[128 = 0]

[148 141 111 117 115 159 121 133  98 137 144 163 150 131 105 102 128 117
 126 141 133 124 145 133 133 107]	JR H
[132 115 104 107 144 106 130 132 140 115 129  70  90 140 100  98 114 140
 118 165 156 127 142 102 129 101]	JR Q
[146 109  78 128 129 182 125 142 125 126 129 132 119 115 104 138 131 138
 123 152 128  98 138 135 111  79]	JR Q
[152 122  84 111 137 224 134 130 111 145 156 155 141 114 117 127 148 122
 128 124 131 119 160 145 121  89]	JR Q
[134 103  87 146 113 189 129 132 134 135 117 127 121 104 111 132 144 130
 128 122 132 114 136 118 103  69]	HJ V
[152 138 110 104 135 112 131 143 121 118 132 127 119 152 103 113 105 132
 101 180 148 129 141 100 130 118]	JR Q
[142 106 108 117 119 180 131 135 127 128 131 118 114 116 113 129 128 133
  91 127 143  87 143 113  86  80]	HJ V
[154 119  95 107 123 121 112 136 124 128 116 225 148 139 117  91 113 131
 114 163 147 127 150 107 127  94]	JR Q
[142 123 104 105 126 107 162 133 126 132 121 127 117 107 124 110 104 130
 113 195 162 110 142  95 150 100]	JR Q
[151 106  91 115 119 161 135 152 136 125 121 146 129 129 109 115 124 122
 118 133 130 117 134  95 109  92]	HJ K
[157 133 101 114 141 173 132 126 113 132 148 141 128 130 112  94 132 135
 130 157 152 106 167 146 115 102]	JR H
[148 133 107 101 111 136 121 136 139 137 122 146 136 126 128 118 115 131
 119 132 127 127 128 103 117 123]	HJ K
[154 111  98 117 117 169 135 149 136 130 123 132 121 118 116 119 126 132
 110 135 140 115 151 101  95  97]	HJ K
[149 103  94 115 112 167 126 136 138 113 120 179 118 125 105 122 121 140
 118 132 134 114 145 107 100  80]	HJ K
[147 140 139 130 125 145 150 144 138 120 131 113 115 138 110 115 106 138
 100 160 144 130 145 101 110 132]	JR H
[147 120 111 113 112 153 132 127 147 131 110 128 123 130 109 117 119 133
 109 140 134 130 132 103 107 103]	HJ K
[149 120 105  96 122 102 117 125 143 121 120 141 162 128 125  94 115 132
 128 150 141 115 138 118 124  98]	HJ V
[128 108 108 135 125 130 135 136 153 123 106 107 105 131 115 135 110 153
 115 164 137 108 124 100 119 110]	HJ V
[153 113  74 122 139 197 129 132  83 113 144 129 133 107  98 120 126 117
 125 158 138 107 152 141 100  61]	JR Q
[163 108  71 114 129 182 131 126 120 132 147 143 140 125 100 114 147 125
 119 145 141 107 176 133 125  82]	JR Q
[149 126 108 110 114 134 128 132 127 149 135 142 137 125 117 101 110 132
 115 152 142 102 144 108 113 102]	HJ V
[131 124 104 109 109 114 124 137 138 124 103 132 107 141 112 123  98 136
 121 145 132 125 125  90 120 119]	HJ K
[145 115 102 116 130 151 141  98 119 125 131 138 127 124 108 115 114 130
 117 149 137 117 153 122 121  92]	JR Q
[141 161 111  87 115  23 117 114 107 139 100 177 145 175 144 113  93 124
 123 151 123 119 112 100 165 171]	HJ V
[142 135 116 121 119  85 113 122 127 186 123 166 143 156 145 127 113 127
 122 141 127 106 112 117 140 133]	HJ V
[156 116  91 127 128 186 115 137 119 134 144 139 134 127 114 121 131 121
 115 126 125  96 152 112 100  84]	HJ K
[138  88  97 131 115 153 134 141 142 122 110 116 107 132 118 128 118 140
  99 126 125 130 112 107 101  80]	HJ K
[152  96 107 133 127 172 142 150 138 114 120 103 101 117  79 122 114 147
 100 170 150 124 156  94  93  87]	JR Q
[146 117  73 118 131 184 119 135 122 147 143 168 152 120 118 119 142 121
 130 100 131  98 137 126 126  64]	HJ K
[144 119  87 120 110 169 129 141 134 132 136 139 136 125 118 137 135 135
 127 125 137 141 135 127 118  90]	HJ V
[149 130 103 113 120 150 134 135 130 127 116 119 136 126 116 104 116 131
 120 130 123 125 123 111 100  94]	HJ K
[136 116 103 114 126 127 131 138 126 128 122 135 127 135  87 121 124 134
 119 154 135 105 128 115 127  97]	HJ V
[159 126  73 110 110 185 112 128 121 147 148 165 150 114 128 117 147 106
 140 119 116 101 143 138 118  69]	HJ K
[157 134  86 105 113 157 107 133 118 153 118 149 137 129 134 122 131 134
 122 139 144 116 152 112 107 114]	HJ K
[135 146 134 109 131  93 136 129 136 128 115 142 141 143 127 105 105 124
 112 164 147 121 129 107 146 141]	JR H
[145 141  91  90 113 106 109  92 113 150 123 174 161 144 130 107 119 110
 114 130 120 114 127 111 150 124]	HJ K
[165 157  93 118 121 205 132 134 112 146 157 149 148 107 119  99 137 109
 124 130 147 111 156 136 112 107]	JR H
[144 122  89 112 122 167 124 127 121 151 149 152 149 122 130 116 129 112
 123  84 104 138 138 118 121  78]	HJ K
[140 124  68 114 148 178 121 125 111 139 157 160 164 121 125 112 143 111
 137 118 131  97 153 145 150  69]	JR Q
[156  73 100 148 106 252 145 164 163 114 129  86  90  83 102 142 140 140
 109 138 147 109 150 111  57  41]	HJ K
[140 117 111 110 121 100 121 143 137 131 112 110 124 116 105 123 121 137
 109 152 152 123 136  98 122 106]	HJ V
[151 117  72 127 144 235 138 136  86 124 164 142 166 115 107 112 161 119
 133 137 150 100 173 151 105  40]	JR Q
[144 110 102 129 126 214 140 145 117 120 133 117 121 126 108 100 130 134
 115 144 138 108 171 132 104  95]	JR H
[146 122  97 120 123 172 124 141 157 142 130 149 133 135 127 119 128 128
 126 131 135 129 125 130 121 115]	HJ K
[145 121 130 128 143 135 137 137 128 106 113 110  96 136 110 117 111 139
 103 167 147 126 146 101  99 128]	JR H

[179 127 127  99 162 124 110  51 147 194 149  80 145 118 137 159  93 118
  94 125 122 132 140 131 117  68]	T ZL
[135 144 114 152 127 138 135 123 141 148 126 122 134 121 122 125 123 114
 127 141 128 124 135 103 133 141]	S CQ
[197 117 119  90 136 135 113  89 140 203 151 104 161 129 149 135 106 122
 103 118 122 120 129 139 111  85]	B CP
[184  80 110  81 128 150 121  87 129 236 160 136 163 122 146 127 101  95
 106 114 105  90 105 133 108  88]	B CP
[144 133 117 124 126 154 150 109 153 155 130 108 167 123 123 149 121 105
 114 141 148  92 117  81 110 138]	S Nm
[151 142 116 116 156  98 100  69 145 171 151  90 138 125 133 145 108 138
 110 131 108 149 159 112 118  91]	T Qp
[181 108 123 125 131 169 126  91 136 222 165 127 154 120 121 142 102  82
 105 112 107  81  90 138 120 121]	P MR
[114 128 131  75 107  84 127 125 137 100 161 114 140 133 158 127 145 134
 132 127 147 117 125  99  96 108]	T ZL
[187 140 122 134 132 149 140  94 147 200 159 107 164 123 158 131 117  90
 103 132 133  90 112 110 117 128]	P DN
[110 154 147 141 146  66 107 112 131  93 136 101 126 133 118 119 127 147
 132 120 120 159 159 126 126 123]	T Qp
[153 130 120 145 128 147 136 133 130 168 129 134 119 127 118 125 126 118
 135 120 107 123 125 133 141 142]	P MR
[181 111 117 125 142 151 112  82 121 213 176 129 155 116 138 127 109  79
  94 136 125  92  94 132 114 120]	P MR
[176 115 132  82 127 136 125 108 141 175 166 100 158 138 153 147 117 115
 109 108 121 100 100 142 106 101]	B ZM
[154 115 137 110 100 179 157 102 146 174 140 118 196 119 128 155 109  86
 105 110 147  54  72 107 104 132]	P MR
[193 124 122 115 139 143 124  84 145 206 142 101 174 125 137 137 103 114
 107 133 129 108 131 119 120 101]	B ZM
[178 142 130 128 158 132 113  87 138 181 141 102 155 126 128 129 104 122
 106 115 117 132 137 141 126 103]	B ZM
[145 127 123 113 126 169 148  82 143 165 132 102 148 125 134 171 104  95
 112 132 143  80 111 107 114 113]	S Nm
[179 122 124 102 145 145 121  93 133 191 157 105 157 127 138 146 112 105
  96 126 116 112 115 144 114 103]	B CP
[171 110 102 117 127 166 133  65 161 216 163 110 182 117 124 180 105  79
  82 150 116  78  93  88  96 113]	S CQ
[179 122 129 112 145 138 122 125 125 162 132 109 142 132 140 128 120 136
 114 120 130 139 129 166 132 110]	B ZM
[140 133 145 152 142 131 129 133 131 130  78 123 126 135 101 122 107 164
 145  88 109 157 153 166 152 116]	B CP
[140 131 132 108 144  97 105  92 143 149 159 104 139 129 137 142 119 127
 113 129 109 138 141 116 111  94]	T ZL
[ 96 155 125 155 140 111 120 146 124 131 129 133  81 126 126 128 146 131
 143 148 125 157 150 121 142 151]	S Nm
[176 132 102 114 129 159 143  91 155 176 167 102 151 123 146 164 123  83
 100 159 139  87 105  86 103 132]	S CQ
[131 119 128 109 134  87 111 151 133 116 130 123 119 136 155 116 140 163
 138 123 115 157 154 135 125 112]	T ZL
[205 157 100 162 177 148 111  51 149 246 166  88 141 106 115 155 102  77
  88 161 112 131 138 114 129 116]	S Nm
[176 122 108 163 137 151 123  98 124 225 122 146 143 109 110 107  99 105
 126 126 108 116 133 129 149 131]	P DN
[119 131 138 117 140  91 101  85 140 132 157 108 150 126 124 135 119 126
 111 126 111 137 140 111 105  97]	T Qp
[176 110 105 111 156 115  91  88 114 202 173 133 115 119 150 127 118 103
 100 152 102 140 134 145 125  96]	B CP

[124 140 107 150 125 120 115 127 128 123 126 120 120 140 148 145 142 123
 132 126 135 143 102 132 130 134]	LB CZ
[117 154 109 158 118 121  96 156  97 132 137 139 135 138 134 136 138 127
 131 126 143 147 113 129 135 107]	LB CZ
[141 140  98 154 125 125 123 111 122 135 127 104 130 117 125 135 147 111
 123 138 160 136 102 112 195 143]	DR Ft
[135 141  90 170 124 123 126 152  88 139 135 145 138 133  86 141 131  92
 121 119 174 150  96 100 142 129]	Jd ZN
[142 126 112 157 125 132 120 120 120 126 126 116 130 123 119 152 134  88
 115 132 156 137 121 109 152 132]	DR Sm
[118 141  95 132 142  93 116 125 102 137 131 105 126 156 145 124 144 142
 130 122 156 133 116 130 112 114]	LB CZ
[144 142 124 165 114 140 116 129 119 127 129 119 130 119 110 150 129  93
 120 133 145 148 121  99 147 137]	DR Ft
[127 124 140 163 102 144 111 161 108 138 125 123 158 123 115 128  91  51
 110 131 115 160 127 100 127 130]	Jd DH
[119 122 106 141 113 109 130 116 107 126 120 129 146 127 111 139 110  55
 118 126 167 140 110  78 133 125]	Jd DH
[155 119 146 135 118 142 138 173  94 150 110 205 118 138  78 107 112 121
 127 126 146 135 138 112  84 141]	DR Ft
[142 103 121 170 131 126 130 104 127 115 121  94 105 128 142 162 141 106
 126 140 147 121 138 114 149 136]	DR Sm
[120 141  98 133 122 121 120 145 121 139 139  98 140 141 141 130 136 151
 129 114 121 150  86 123 129 130]	LB CZ
[126 138 101 167 124 128 128 134 121 133 139 135 154 123  96 151 108  49
 113 125 162 152  94  84 149 141]	Jd ZN
[109 159  92 154 120 118  94 138 101 135 147 119 134 154 162 135 150 135
 136 118 143 157  84 120 139 127]	LB CZ
[116 130 102 143 124 121 130 129 104 142 132 130 151 129 125 122 130  98
 110 108 146 130 106  88 122 123]	Jd ZN
[121 155 122 147 130 115 102 158 117 144 137 144 127 160 151 123 155 148
 135 120 112 141 123 135 104 126]	LB CZ
[114 130  99 115 103 105 127 115 121 124 129 137 127 139 135 130 129 153
 126 118 141 129  92 136 119 117]	LB ZT
[131 137 122 160 135 121 122 147 102 140 134 146 146 128  81 133 129  66
 126 133 169 138 120  96 130 123]	DR Sm
[130 121 134 132 132 128 121 104 134 123 125 115 133 112 128 139 115  75
 128 130 155 145 138  99 137 141]	Jd DH
[147 135  97 190 136 120 127 126 105 122 117 123 127 132 109 170 141  73
 122 133 173 143 122  96 142 119]	DR Sm
[107 136  86 138 115 121 123 131 119 126 133 125 129 149 125 136 140 148
 129 113 141 137  68 127 139 125]	LB ZT
[122 132 120 156 126 127 109 141 125 126 143 118 158 151 134 132 110  43
 123 126 145 162 102  81 160 138]	Jd DH
[110 131  96 119 112 119 121 129 108 137 127 146 127 145 142 133 134 159
 129 110 142 134  81 136 122 114]	LB ZT
[122 160  93 177 119 114  96 177  87 150 134 137 126 167 114 141 152 141
 127 113 137 156  91 135 136 105]	LB CZ
[117 140 100 141 123 120 106 129 127 124 135 118 114 145 150 148 143 123
 134 123 147 166  82 127 131 145]	LB ZT
[139 134 121 155 126 131 120 136 121 134 125 143 118 124 109 152 140  94
 136 132 167 137 107 108 138 131]	DR Ft
[119 136  97 157 127 118 130 118 117 129 135 107 148 133 110 133 123  60
 101 122 176 153  95  73 142 149]	Jd ZN
[139 200 113 157 128 117 128 116 105 132 128 119 131 132 110 144 144  89
 116 123 163 130 126 101 132 129]	DR Sm

[142 128 150 111 119 114 123 115 107 108 147 124 129 137 134 121 159 100
 106 124 145 115 134  89 180 128]	(43) E
[132 134 120 139 132 117 110 123  90 142 134 103 124 135 138  93 110 126
 114 131 109 120 143 119 136 137]	(41) J
[140 114 152 130 121 107 110 133  69 138 132 120 129 138 137  89 125 140
 132 145  98 121 124 175 145 125]	(41) C
[129 134 122 141 124 132 168 113 114 113 141 103 141 143 111  93 126  92
  94 121 106 126 149  94 115 138]	(43) X
[158 125 131 133 115 112 135 126 117 102 130 109 114 133 117 105 149 117
  87 105 111 140 153  93 168 123]	(43) X
[146 122 114 121 118  76 123 125 102 121 137 124 146 129 125 112 128 122
  78 146 103 136 146  95 139 140]	(43) R
[133 130 116 113 121 120 128 123  94 122 133 127 137 114 130 114 128 125
 104 125 120 118 140 107 143 140]	(43) E
[118 124 134 135 133 111 117 118  96 136 126 129 149 137 127 105 122 128
 124 120  99 121 139 128 122 124]	(41) F
